W =
[[116 116 136 148 120]
 [130 127 123 119 136]
 [136 144 136 130 119]
 [135 117 113 123 127]
 [144 149 124 106 139]
 [121 112 119 125 134]]
W[0,0]	116
W[5,4]	134
W[1,2]	123
W[:, 0]	[116, 130, 136, 135, 144, 121]
W[3,0]	135
W[2]	[136, 144, 136, 130, 119]
W[5,3]	125
W[1,1]	127
W[2,4]	119
W[5]	[121, 112, 119, 125, 134]
W[2,0]	136

A =
[[121 106 136 109 133 125 137 121 128]
 [132 128 129 126 143 126 120 128 110]
 [142 129 133 122 115 131 118 113 128]
 [124 141 145 129 125 136 133 115 132]
 [142 131 140 115 137 131 116 122 120]
 [120 132 129 130 118 118 140 136 135]
 [113 123 119 123 125 137 136 135 130]
 [122 137 137 122 124 105 129 115 132]
 [135 140 138 122 140 123 145 144 115]]
A[0,-9] -> 121
A[-8,5] -> 126
A[3] -> [124, 141, 145, 129, 125, 136, 133, 115, 132]
A[2,-5] -> 115
A[8,1] -> 140
A[-9,-5] -> 133
A[:, -7] -> [136, 129, 133, 145, 140, 129, 119, 137, 138]
A[:, 5] -> [125, 126, 131, 136, 131, 118, 137, 105, 123]
A[-5] -> [142, 131, 140, 115, 137, 131, 116, 122, 120]
A[6,-2] -> 135
A[1,-3] -> 120
A[3,-6] -> 129
A[-8,8] -> 110
A[-7,5] -> 131
A[-1,-2] -> 144
A[-9] -> [121, 106, 136, 109, 133, 125, 137, 121, 128]
A[-3,1] -> 123
A[0,-2] -> 121
A[-7] -> [142, 129, 133, 122, 115, 131, 118, 113, 128]
A[4,-6] -> 115
A[:, -5] -> [133, 143, 115, 125, 137, 118, 125, 124, 140]
A[-1] -> [135, 140, 138, 122, 140, 123, 145, 144, 115]
A[0,-6] -> 109
A[-3] -> [113, 123, 119, 123, 125, 137, 136, 135, 130]
A[-4,2] -> 129
A[-5,-5] -> 137

arr =
[[128 127 150 117]
 [123 134 111 143]
 [126 120 144 120]
 [125 149 148 122]
 [122 137 119 141]
 [121 139 119 141]
 [118 132 139 125]
 [108 152 136 135]
 [133 120 131 128]
 [133 122 138 120]
 [134 123 139 120]
 [121 149 147 124]
 [117 144 145 126]
 [127 155 138 129]]
Rows and columns are counted from 0.
(0, 0) = 128
(9, 1) = 122
(6, 3) = 125
(6, 2) = 139
(8, 2) = 131
(10, 0) = 134
(12, 1) = 144
(5, 3) = 141
(2, 0) = 126
(11, 2) = 147
(1, 1) = 134
(10, 3) = 120
(12, 3) = 126
(10, 2) = 139
(3, 0) = 125
(8, 1) = 120
(0, 3) = 117
(11, 0) = 121
(13, 3) = 129
(13, 0) = 127
(9, 3) = 120
(3, 3) = 122
(5, 0) = 121

a =
array([[142, 130, 114, 124, 116, 120, 127, 129, 132, 121, 124, 135, 123],
       [135, 133, 121, 119, 129, 124, 134, 137, 118, 140, 120, 153, 133],
       [121, 120, 123, 115, 147, 126, 127, 128, 122, 127, 132, 141, 143],
       [138, 115, 127, 124, 126, 127, 125, 130, 133, 124, 120, 132, 132],
       [127, 132, 112, 119, 127, 129, 131, 127, 132, 129, 127, 124, 132],
       [136, 125, 120, 120, 121, 132, 126, 141, 129, 125, 140, 109, 150],
       [123, 131, 114, 124, 128, 133, 119, 127, 118, 125, 124, 126, 118],
       [132, 116, 136, 130, 114, 122, 122, 132, 113, 117, 130, 112, 139],
       [123, 125, 129, 116, 128, 124, 125, 132, 128, 138, 139, 125, 138],
       [132, 121, 135, 138, 126, 132, 118, 131, 123, 127, 131, 139, 120],
       [126, 130, 120, 131, 116, 129, 134, 130, 128, 131, 133, 145, 133],
       [124, 130, 137, 141, 127, 130, 124, 133, 125, 127, 135, 132, 131],
       [133, 139, 118, 133, 128, 124, 130, 133, 115, 126, 134, 124, 126]])
Rows and columns are counted from 0.
(0, 0) = 142
(11, 0) = 124
(7, 10) = 130
(0, 7) = 129
(1, 0) = 135
(8, 9) = 138
(8, 11) = 125
(1, 8) = 118
(11, 8) = 125
(12, 5) = 124
(11, 9) = 127
(6, 12) = 118
(10, 0) = 126
(9, 2) = 135
(5, 6) = 126
(4, 11) = 124
(6, 4) = 128
(4, 0) = 127
(8, 8) = 128
(0, 3) = 124
(5, 11) = 109
(10, 6) = 134
(5, 8) = 129
(3, 2) = 127
(1, 7) = 137
(5, 5) = 132
(2, 10) = 132
(7, 6) = 122
(8, 3) = 116
(7, 4) = 114
(4, 2) = 112
(6, 1) = 131
(6, 8) = 118
(10, 12) = 133
(2, 5) = 126
(7, 5) = 122

X = [144 126 111 150 118 135 121 133 139 118 134 135]
X[0] = 144
X[4] = 118
X[9] = 118
X[-9] = 150

grid =
[[105 148 105 143 124 151 109 151 130 131 142 136]
 [129 136 104 135 145 130 106 125 115 126 121 110]
 [106 151 105 147 138 114 134 142 134 136 108 130]
 [139 133 147 125 129 148 123 123 128 112 150 103]
 [153 104 121 107 151 109 116 138 105 109 108 114]
 [116 139 133 121 126 112 127 123 133 111 112 140]
 [125 130 129 141 129 127 138 152 111 126 124 133]]
grid[0][0]: 105
grid[1][10]: 121
grid[6][2]: 129
grid[:, 8]: [130, 115, 134, 128, 105, 133, 111]
grid[:, 1]: [148, 136, 151, 133, 104, 139, 130]
grid[6][5]: 127
grid[5][8]: 133
grid[4][0]: 153
grid[0][2]: 105
grid[4][11]: 114
grid[3]: [139, 133, 147, 125, 129, 148, 123, 123, 128, 112, 150, 103]
grid[6][4]: 129
grid[3][3]: 125
grid[5][3]: 121
grid[2][1]: 151
grid[6]: [125, 130, 129, 141, 129, 127, 138, 152, 111, 126, 124, 133]
grid[:, 3]: [143, 135, 147, 125, 107, 121, 141]
grid[5][2]: 133
grid[4]: [153, 104, 121, 107, 151, 109, 116, 138, 105, 109, 108, 114]
grid[:, 2]: [105, 104, 105, 147, 121, 133, 129]
grid[2][8]: 134
grid[2][7]: 142
grid[:, 10]: [142, 121, 108, 150, 108, 112, 124]
grid[4][7]: 138
grid[:, 7]: [151, 125, 142, 123, 138, 123, 152]
grid[2][11]: 130
grid[1][11]: 110
